Below are the code and all the weights of a small trained network. Each question names an input and a class and asks about switching units off, where a switched-off unit gives its printed mean instead of its output.

import numpy as np


def w(rows, s, z=0):
    codes = np.array(rows[::2]) - 128.0
    scale = np.full(codes.shape[1], s)
    scale[-1] = z or s
    return codes * scale


def f(y):
    return np.maximum(y, 0)


def log_softmax(a):
    a = a - a.max(-1, keepdims=True)
    return a - np.log(np.exp(a).sum(-1, keepdims=True))


def net(x, mask):
    res = np.array(x, float).reshape(1, 4) / 4 @ E
    y = f(res @ A[0][:, :-1].T + A[0][:, -1])
    res = res + np.where(mask, y, B[0][:, -1]) @ B[0][:, :-1]
    return log_softmax(res[-1] @ U[:, :-1].T + U[:, -1])


A, B = {}, {}
E = w([
[159,112,60,215,24,118,218,178],'x0',
[122,93,120,65,159,35,183,232],'x1',
[141,123,138,143,133,121,130,123],'x2',
[250,119,50,43,160,170,112,118],'x3',
],0.011)
A[0] = w([
[100,85,110,131,104,42,129,181,118],'n1',
[150,134,110,113,180,59,108,179,55],'n2',
[191,122,64,172,29,141,116,134,3],'n3',
[233,98,61,72,138,148,156,126,38],'n4',
[139,84,117,86,165,71,141,170,172],'n5',
[56,143,182,150,78,132,104,60,120],'n6',
[129,163,113,180,83,168,113,70,125],'n7',
[120,117,86,139,91,178,116,169,151],'n8',
[71,127,176,80,215,79,83,108,78],'n9',
[97,124,111,167,121,62,154,178,104],'n10',
[114,53,132,124,82,120,155,173,103],'n11',
[200,162,107,84,225,194,100,57,122],'n12',
[79,148,153,150,109,70,150,138,110],'n13',
[112,159,126,192,88,185,134,109,45],'n14',
[152,158,135,110,149,145,3,54,118],'n15',
[163,111,77,119,148,141,128,153,156],'n16',
[119,168,193,92,160,104,78,136,145],'n17',
[140,72,132,53,159,60,133,181,29],'n18',
[127,83,118,97,175,100,142,196,106],'n19',
[206,104,68,81,141,145,172,138,186],'n20',
[129,81,119,120,75,62,224,146,102],'n21',
],0.012,0.014)
B[0] = w([
[153,184,103,113,124,121,105,84,184],'n1',
[84,100,155,115,157,193,129,193,159],'n2',
[38,28,208,116,202,203,157,210,185],'n3',
[89,127,155,202,10,52,226,147,211],'n4',
[122,154,109,134,64,70,136,94,208],'n5',
[84,85,175,140,168,161,190,185,202],'n6',
[38,89,170,193,98,86,187,179,209],'n7',
[149,144,132,168,97,122,131,104,180],'n8',
[106,120,145,208,33,96,225,144,200],'n9',
[177,168,104,106,107,125,110,93,175],'n10',
[158,164,97,107,133,97,124,98,164],'n11',
[177,164,87,47,140,168,109,101,253],'n12',
[133,150,106,92,140,152,81,76,174],'n13',
[164,159,101,138,60,70,143,117,169],'n14',
[186,153,85,97,183,189,83,105,227],'n15',
[152,94,137,115,162,141,144,154,194],'n16',
[89,58,152,184,142,111,189,178,196],'n17',
[68,93,158,109,213,135,146,141,178],'n18',
[82,86,164,181,102,149,153,174,181],'n19',
[77,108,178,140,183,192,131,120,253],'n20',
[157,151,101,87,104,94,82,86,193],'n21',
],0.011,0.017)
U = w([
[92,73,190,150,176,184,136,159,199],'0',
[122,110,141,180,7,62,169,146,190],'1',
[187,158,73,86,124,158,15,104,2],'2',
],0.013,0.0018)

Each question gives the input, the list of numbers given to net, and the class t.
The units are the neurons (one row each of A and B). Each row of codes is followed by its name. A weight is (code - 128) times the scale printed after its matrix; where a second scale follows, it is the last column's (A, B and U).
mask holds one flag per neuron, in row order. A switched-off neuron (its flag False) gives its mean, the last column of its row in B, instead of its output. The means were averaged over made-up inputs and are rounded, as every weight is.
A unit's drop is (log p(t) with every unit on - log p(t) with that unit switched off) / (log p(t) with every unit on - log p(t) with every unit switched off).
The circuit of an input: a set's keep is (log p(t) with only the set's units on - log p(t) with every unit switched off) / (log p(t) with every unit on - log p(t) with every unit switched off). Starting from the 12 units with the biggest drops (on a tie, the unit counted first), units are removed one at a time, each time the one whose removal leaves the highest keep (on an exact tie, the one counted first), for as long as the keep stays at least 0.8.
circuit, biggest first: the units of the circuit, biggest drop first
k most important neurons: the k neurons with the biggest drops, biggest first
drop of u: that unit's drop, to one decimal
input [-8,6,-6,-4], class 1: circuit, biggest first -> [n9]
input [-7,7,6,0], class 1: 3 most important neurons -> [n9 n5 n3]
input [8,0,8,8], class 0: 2 most important neurons -> [n3 n20]
input [2,5,-4,7], class 1: 4 most important neurons -> [n4 n5 n3 n15]
input [8,-3,-2,4], class 0: 2 most important neurons -> [n3 n20]
input [-7,-4,-2,1], class 2: 2 most important neurons -> [n15 n12]
input [-8,3,-4,-5], class 1: 2 most important neurons -> [n9 n20]
input [4,-4,-7,3], class 0: drop of n5 -> 0.2
input [-6,-7,-5,2], class 2: drop of n15 -> 0.7
input [-6,4,-5,0], class 1: drop of n21 -> 0.0
input [-1,-1,7,2], class 2: drop of n3 -> 0.1
